Each row has two labels, one from each of two sets.
[-0.35  0.61  0.88 -0.52 -0.65 -2.35 -1.14  0.57  1.20  0.00  0.77  1.74
  3.24  4.46 -1.33  0.85 -0.43 -1.32  0.70  2.45 -0.54 -0.21 -0.50 -0.30
  0.99 -1.08 -2.99 -1.17 -5.74 -3.59  0.23]	U [11]
[-1.38  0.04  1.44 -0.36 -0.57 -1.57  0.28  1.32 -2.53 -0.20  1.77  1.80
  1.13  2.65 -0.55  0.40  1.53  0.00  0.53  2.30 -1.05 -0.53 -1.28 -0.52
  1.48 -0.06 -1.76 -1.11 -2.91 -0.54 -1.23]	F [17]
[-1.08  1.32  1.07 -0.59 -0.94 -0.98  0.07 -0.24 -0.56  0.74  0.56  0.28
  1.24  1.58 -0.84 -0.59  0.91 -0.81  0.29  0.67 -2.13 -1.45 -1.99 -1.12
  1.59 -0.18 -1.85 -1.78 -3.32 -0.88 -0.65]	F [16]
[-1.28  0.94  0.16  0.01 -0.93 -1.80 -0.50  0.60 -0.12  0.73  0.82  1.65
  2.51  2.41 -1.24  0.22 -0.56 -0.27  0.74  2.74 -0.80 -0.71 -1.34 -0.79
  1.85 -0.84 -2.47 -0.97 -5.03 -2.71 -0.54]	U [8]
[-2.34  1.61  1.22 -0.67 -2.08 -3.44 -1.06  0.77 -0.75  1.58  2.24  1.59
  3.55  3.58 -1.68 -0.44  0.98 -2.12  1.15  4.72 -0.68 -1.26 -1.93 -1.19
  2.83 -1.78 -5.41 -2.76 -8.14 -3.93  0.58]	U [11]
[-1.06  1.42  1.08 -0.21 -0.33 -0.66 -0.02  0.78 -1.22  0.01  0.81  0.89
  1.69  2.37 -0.48  0.64 -0.10 -0.97  0.25  2.80 -0.16 -0.90 -1.26 -0.79
  2.26 -1.09 -2.27 -1.34 -3.35 -1.96 -0.18]	U [8]
[-0.01  0.10  0.53 -0.70 -0.21 -1.09  0.27  0.34  1.46  0.53  0.64  0.29
  1.25  0.75 -0.12 -0.39  0.36 -0.05  0.24  1.17 -0.29 -0.72 -2.17 -0.03
  0.74  0.29 -1.04 -1.45 -1.48  0.58 -1.00]	F [16]
[ 0.32  0.68  0.56 -1.18 -1.22 -2.74  0.21  0.40  0.20  1.03  1.60  0.68
  2.34  2.12 -1.74 -0.44  1.53 -1.13  0.68  1.20 -0.58 -0.69 -1.33 -0.57
  1.44 -1.78 -3.73 -1.72 -4.51 -1.65 -0.45]	Q [11]
[-1.14  0.02  1.03 -1.08 -0.82 -3.29 -0.41  0.18 -2.36  0.51  2.14  2.74
  2.11  2.72 -1.18  0.19  1.37 -0.93  1.30  2.36 -0.64  0.11 -0.86 -0.42
  1.41 -1.10 -3.21 -1.03 -3.59 -1.83  0.13]	U [17]
[-1.09 -0.05  1.60 -1.83 -1.59 -3.58 -0.15  0.95 -1.62  1.22  2.50  0.97
  2.26  3.56 -1.30 -0.63  2.64 -0.84  1.01  2.94 -1.63 -1.40 -2.22 -1.10
  0.78 -0.97 -4.01 -3.13 -5.58 -0.84 -1.28]	P [15]
[-0.47  0.49  1.13  0.15 -0.58 -1.08 -0.44  0.61  0.30  0.67  1.28  1.40
  5.43  3.14 -1.35  1.28 -0.14 -1.23  0.42  3.14 -0.54 -0.52 -2.01 -0.42
  1.28 -1.02 -3.69 -0.59 -4.45 -2.66 -0.15]	U [16]
[-0.67  0.54  2.32 -0.75 -1.59 -4.19 -0.91  1.91  2.54  1.43  2.85  2.68
  5.04  6.96 -2.82  0.84  0.57 -1.74  1.41  4.50 -1.96 -1.64 -3.91 -0.78
  1.66 -1.43 -5.92 -2.90 -8.21 -3.87 -0.57]	F [16]
[-0.76  0.80  1.75 -0.66 -0.91 -2.43  0.23  0.80 -0.68  0.50  1.89  1.41
  2.51  4.66 -0.82  0.01  0.06 -0.56  0.87  3.04 -0.65 -1.32 -0.50 -1.23
  1.58 -1.59 -1.64 -1.96 -4.47 -2.66 -0.48]	U [15]
[-0.56  0.86  0.95 -1.27 -1.30 -2.30  0.22  0.70  0.10  0.72  2.07  1.12
  1.69  3.46 -0.60 -0.45  1.20 -0.40  0.75  2.26 -1.18 -0.31 -1.60 -0.64
  0.86 -0.68 -1.80 -2.26 -4.12 -1.03 -0.50]	F [17]
[-0.46  0.63 -0.42 -0.13 -0.01 -0.27 -0.21 -0.22  1.02 -0.62 -0.06  0.79
  1.30  0.60 -0.54  0.10 -0.89 -0.54  0.06  2.25  0.65 -0.81 -0.79  0.23
  0.76 -0.66 -0.98 -0.64 -1.88 -2.14  0.35]	U [16]
[-0.62  0.55  0.05 -0.13 -0.71 -1.38 -1.18 -0.14 -0.23 -0.30  0.66  0.61
  1.04  0.93 -0.86  0.57  0.19 -0.81  0.27  2.12  0.06  0.00 -0.40 -0.25
  0.82 -1.26 -2.46 -0.63 -2.59 -2.68  0.37]	U [16]
[-0.43  0.54  1.29 -0.16 -0.84 -1.87 -0.41  1.22  2.29  0.16  0.70  1.42
  3.24  4.21 -1.44  0.21 -0.13 -0.94  0.65  2.96 -1.38 -0.94 -3.03 -0.36
  0.81 -0.37 -3.51 -2.04 -6.34 -1.95 -1.57]	F [8]
[-0.31 -0.03  3.22 -0.78 -0.99 -3.48  0.17  1.12  0.53  0.22  3.78  1.81
  3.66  7.83 -1.89  0.98  1.19 -1.50  2.09  1.57 -2.38 -1.20 -0.72 -1.07
  0.98 -1.81 -4.22 -2.03 -5.85 -3.42 -0.30]	Q [17]
[-0.90  1.17  2.36 -0.58 -1.57 -4.04 -0.57  1.16 -0.13  0.87  3.11  2.04
  4.42  7.22 -2.60  0.46  1.46 -1.68  1.33  3.38 -1.34 -1.65 -0.88 -1.39
  1.95 -2.55 -5.24 -2.73 -8.21 -5.18  0.09]	U [11]
[-1.99  1.37  1.81 -1.72 -2.10 -3.29 -1.24  1.47 -2.79  0.78  2.15  0.15
  2.23  3.20 -1.07 -0.77  2.37 -2.03  0.78  3.72 -1.45 -1.77 -1.59 -1.71
  2.28 -1.87 -5.70 -3.14 -6.80 -2.28 -0.92]	Q [8]
[-0.96  1.28 -0.76 -0.69 -1.30 -1.98 -0.96  0.26 -1.59  0.66  0.58  0.00
  0.67 -0.22 -0.45 -0.37  1.00 -0.95  0.44  2.25 -0.33 -1.71 -0.97 -1.02
  1.81 -1.52 -2.30 -1.61 -3.34 -1.25 -0.11]	U [8]
[-1.37  0.87  0.83 -0.26 -0.47 -1.89 -0.90  0.92 -0.03  0.50  1.25  0.86
  1.99  3.27 -1.45  0.04  0.35 -1.43  0.05  3.13 -1.36 -0.61 -1.40 -0.58
  1.10 -0.73 -3.96 -0.82 -5.43 -2.72  0.26]	U [11]
[-1.39  0.89  1.22  0.16 -0.68 -1.85  0.06  0.14  0.03  0.00  1.48  1.31
  2.45  2.25 -1.64  0.50  0.82 -1.26  0.67  1.11 -1.43 -0.85 -2.72 -0.91
  1.98 -1.52 -3.35 -1.04 -4.11 -1.93 -0.64]	F [8]
[ 0.89  0.49  0.40 -0.39 -0.41 -1.18 -0.22 -0.09  1.55  0.90  0.43 -0.59
  1.02  1.65 -0.91 -1.21  0.75 -0.77  0.09 -0.14  0.41 -0.91 -0.55 -0.65
 -0.48 -1.15 -1.83 -1.49 -1.25 -0.49 -0.73]	Q [11]
[ 0.48  0.58  2.16  0.09 -1.07 -1.86  0.42  1.38  0.95  0.80  1.75  0.68
  2.62  4.35 -1.77  0.14  1.28 -1.31  0.37 -0.01 -2.33 -1.21 -2.02 -0.72
  1.13 -0.47 -3.75 -1.60 -3.96 -1.58 -0.63]	Q [16]
[ 0.14 -0.39  1.34  0.39  0.51  0.22  0.57  0.70  1.05 -0.33  0.08  1.52
  1.34  1.77 -0.36  1.28 -1.27  0.29  0.26  0.63 -0.94  0.07 -1.33 -0.16
  0.11  0.47  0.55  0.25 -0.59 -0.73  0.23]	U [16]
[-1.11  0.64  1.02 -0.56 -0.21 -0.78  0.07  0.92  1.25  0.70  0.35  1.45
  2.41  2.78 -1.12 -0.78 -0.39 -1.48  0.21  3.84 -0.68 -1.06 -3.82 -0.81
  1.29 -0.40 -3.58 -1.59 -4.65 -1.00 -0.28]	F [8]
[ 0.78  0.70  0.09  0.10  1.19 -1.54  0.38 -0.07  2.26  1.11  0.76  1.29
  3.08  2.04 -0.54  0.79 -0.06 -0.24  0.36 -0.49 -0.11 -0.78 -1.75 -0.51
  0.74 -1.84 -1.58 -1.09 -2.35 -1.15 -0.54]	Q [8]
[-1.25  0.95  0.82 -0.20 -0.15 -2.12 -1.08  0.88 -1.99  0.52  1.29  0.58
  2.27  2.52 -1.36  0.52  0.26 -1.38  0.04  4.64 -0.04 -0.81 -1.52 -1.05
  2.03 -1.13 -4.99 -1.38 -4.90 -2.65  0.54]	U [11]
[-2.17  0.53  2.74 -0.77 -1.49 -2.14 -0.15  2.14 -0.74  0.57  1.73  1.25
  2.20  4.94  0.14  0.17  1.10 -1.00  0.95  4.20 -2.47 -1.13 -1.62 -0.58
  1.08  0.26 -3.13 -2.28 -5.41 -1.56 -0.78]	F [17]
[-0.41  1.14  0.72 -0.14 -1.18 -1.72 -1.07  0.32  0.86  0.81  1.11 -0.17
  2.35  3.56 -1.47 -0.25  0.77 -1.43  0.37  1.82 -1.26 -0.97 -0.65 -1.16
  1.17 -1.45 -4.55 -1.81 -5.47 -2.69 -0.20]	Z [16]
[-0.11  0.21  1.18  0.24 -0.79 -1.64  0.08  0.82  0.76  0.38  1.12  1.86
  2.42  3.45 -1.20  0.93 -0.46 -0.16  0.70  1.48 -1.35 -1.07 -0.74 -0.31
  0.13 -0.52 -0.74 -0.66 -4.76 -2.04 -0.54]	Z [15]
[-0.30  0.67  1.24 -0.53 -0.59 -1.22  0.25  0.77 -1.01  0.64  1.49  0.60
  1.28  1.89 -0.72 -0.07  0.93 -0.51  1.24  2.29 -1.02 -0.58 -2.06 -0.51
  1.93 -0.29 -3.27 -0.97 -2.61 -0.74 -0.31]	F [11]
[-0.57  0.23  1.83 -0.62 -0.21 -1.43  0.28  1.89  2.02  1.19  0.46  1.14
  2.91  3.46 -1.05  0.08  0.16 -0.54  0.10  3.17 -1.60 -0.80 -3.41 -0.51
  0.92  0.62 -4.03 -1.82 -4.06 -0.92 -0.70]	F [16]
[-0.19  0.45  1.22 -1.12 -1.36 -1.97 -0.38  1.66  0.48  0.93  2.08  0.58
  2.16  4.17 -1.68 -0.62  2.20 -0.61  0.58  1.21 -2.61 -1.04 -1.77 -1.12
  0.30 -0.14 -4.11 -2.17 -5.37 -0.86 -1.03]	P [16]
[-1.44  0.65  0.45 -0.66 -1.09 -1.26 -0.92  0.97 -2.10  0.27  0.63  0.70
  1.10  1.16 -0.71 -0.11  0.97 -0.99  0.43  3.31 -1.25 -0.40 -1.39 -0.96
  1.45 -0.47 -2.92 -0.68 -3.47 -1.63 -0.27]	U [11]
[-3.72  0.03  0.56 -3.37 -1.81 -2.27 -0.14  2.14 -5.44 -0.40  2.26  0.81
 -0.71 -1.05  0.03 -1.35  2.99  0.16  1.22  4.99 -1.09 -0.64 -1.48  0.06
  2.46  0.32 -0.50 -2.04 -3.08  0.58 -1.48]	F [17]
[ 0.09  0.94  0.94  0.15 -0.73 -0.78  0.29  0.82  0.91  0.49 -0.05  0.67
  1.61  1.77 -1.16  0.15  0.47 -0.88  0.12  0.08 -2.57 -0.80 -1.76 -0.38
  1.38 -0.37 -2.49 -0.73 -3.63 -0.99 -0.62]	F [8]
[-1.14  0.42  1.52 -1.35 -1.38 -2.22 -0.35  1.46 -0.10  0.82  1.60  0.48
  1.36  2.72 -0.87 -0.76  1.78 -0.65  0.55  2.49 -1.94 -1.00 -1.60 -0.63
  0.99 -0.26 -3.03 -2.31 -4.46 -0.28 -1.27]	F [16]
[ 0.78 -0.33  0.68  0.91  0.39 -1.49  0.77  1.79  2.77  0.33  1.25  3.00
  4.86  7.42 -2.37  1.86 -1.15 -0.93  1.00  1.34 -2.49 -0.83 -2.88 -0.73
  0.30 -0.51 -4.55 -0.49 -5.04 -2.26 -0.17]	U [15]
[ 0.52 -0.05  1.50  0.33 -0.43 -0.60 -0.37  0.74  1.91  0.97  0.61  0.86
  2.67  2.98 -1.06  0.18  0.11 -1.06  0.16  1.32 -1.69 -0.28 -2.24 -0.19
  0.27  0.51 -4.07 -0.32 -4.14 -1.14 -0.34]	F [11]

Each row has two labels, one from each of two sets.
[ 0.91  0.27 -0.35 -0.74 -0.18  0.77 -0.73 -0.58 -1.18 -0.27  0.16  0.61
 -0.95 -0.06  0.48  0.80  0.87 -0.02 -0.62 -0.54  0.42  0.60  0.07 -0.89
  0.17 -0.65 -0.39  0.27  0.11 -0.50 -0.88]	D J
[ 1.16  0.26  0.19 -0.70  0.35  1.31 -1.47 -0.24  0.93  1.30 -0.08 -1.64
 -0.27  0.09  1.07 -0.38 -0.06 -0.01 -0.60 -0.76  0.42  0.67 -0.75 -1.14
  0.53 -0.87 -0.05  1.17 -0.90 -0.28  1.72]	D X
[ 1.83  0.66  0.32 -0.50 -0.01  3.01 -1.02  0.19  1.63 -0.79  0.76 -1.63
 -1.51 -0.92  1.24 -0.56  0.18 -0.43 -1.09 -0.19 -0.06  0.83 -0.45 -1.65
 -0.85 -0.31  0.64  2.54 -0.24 -0.31  1.62]	T X
[ 1.28  0.85 -0.53  0.41  0.00  0.35 -1.48 -0.20 -0.39  0.35 -0.07  0.38
 -0.33 -1.05  1.40 -0.03  0.52 -0.01 -0.78 -0.38 -0.34 -0.45 -0.23 -0.94
 -0.79  0.43 -0.38  0.99  0.89  0.35 -1.13]	T J
[ 0.92  0.05 -0.13 -0.10 -0.02  0.06 -1.01 -0.03 -0.72 -0.12 -0.58  0.37
 -0.16  0.03  0.47  0.14  0.51 -0.40 -0.04 -0.14  0.31  0.13 -0.02  0.35
 -0.45 -0.83 -0.18  0.95 -0.29  0.79 -1.28]	D J
[ 0.58  0.39  0.41 -0.14 -0.16  0.59 -0.50 -0.28  0.91 -0.26  0.71  0.01
 -0.22 -0.36 -0.17  0.00 -0.12  0.08  0.16  0.25 -0.08  0.04 -0.33 -0.42
 -1.09 -0.26  0.31  0.93 -0.03 -0.13  0.82]	T J
[ 1.22  0.07  0.39 -0.57 -0.71  0.92 -1.32 -0.51 -0.83 -0.09  0.30 -0.19
 -0.14 -0.27  0.80  0.28  0.31  0.83 -0.35 -0.19  0.56  0.46  0.10  0.08
 -0.18 -0.49  0.17  0.70 -0.18 -0.31  0.03]	D J
[ 1.90  1.11  0.40 -0.49 -0.26  1.48 -1.17 -0.91 -0.93 -0.47  0.32 -0.40
 -1.50 -0.38  1.31  0.25  0.51 -0.14 -0.67 -0.91  0.41  0.76 -0.36 -1.16
 -1.06 -1.49  0.13  1.61  0.01  0.71 -0.37]	D J
[ 0.79  0.22  0.33 -1.03  0.44  1.38 -0.22 -0.41  2.14 -0.17  0.56 -1.60
  0.44 -0.32  0.27 -0.15 -0.30  0.01 -0.08 -0.09  0.21  0.53 -0.64 -0.91
 -0.40  0.26  0.66  0.45 -0.45 -0.24  1.99]	D X
[ 1.34  0.50 -0.17 -0.45  0.20  0.59 -1.56 -0.58 -0.31 -0.48  0.20 -0.43
 -0.06 -0.37  1.32 -0.41  0.54  0.53 -0.91 -0.92  0.31  0.14 -0.93 -0.73
 -0.07 -0.85  0.42  0.75 -0.85 -0.52  0.47]	D J
[ 1.39  0.65  0.07 -0.69 -0.66  0.59 -1.65 -0.29 -1.03 -0.93 -0.36  0.06
 -0.09  0.04  0.99  0.03  0.72  1.03 -0.52 -1.01  0.92  0.09 -0.55 -0.96
 -0.77 -1.28 -0.01  0.57 -0.48 -0.44  0.53]	D J
[ 1.10  0.23 -0.10  0.17  0.45  1.04 -1.36 -0.34  0.95 -0.45 -0.94 -1.38
 -0.71 -0.81  0.30  0.06 -0.18 -0.06 -0.83 -0.79  0.11  0.13 -0.29 -0.65
 -1.06  0.17  0.16  1.10  0.20  1.18 -0.48]	D X
[ 1.41  0.07  0.01 -0.44  0.91  1.61 -1.36 -0.39  1.48  0.00  0.38 -1.72
  0.21 -0.56  0.88 -0.55 -0.02  0.56 -0.47 -0.28 -0.62  0.36 -1.17 -1.42
 -0.98 -0.37  0.81  1.75 -0.36 -0.02  2.40]	T X
[ 1.20  0.56 -0.20 -0.10  0.82  1.20 -0.79 -0.96  0.55  0.07  1.32  0.50
  0.24 -1.06  1.24  0.13  0.73  0.61 -0.18 -0.25  0.17 -0.11 -0.55 -1.45
 -1.62 -0.07  0.38  0.76 -0.03 -0.76 -0.30]	T J
[ 0.85  0.39 -0.45  0.07 -0.15  0.47 -1.12  0.17 -0.49  0.08 -0.09 -0.28
 -0.02  0.82  0.84  0.33  0.63  0.54 -0.36 -0.54 -0.32 -0.23 -0.69 -0.62
 -0.98 -0.13  0.33  0.64  0.45  0.10  0.09]	T J
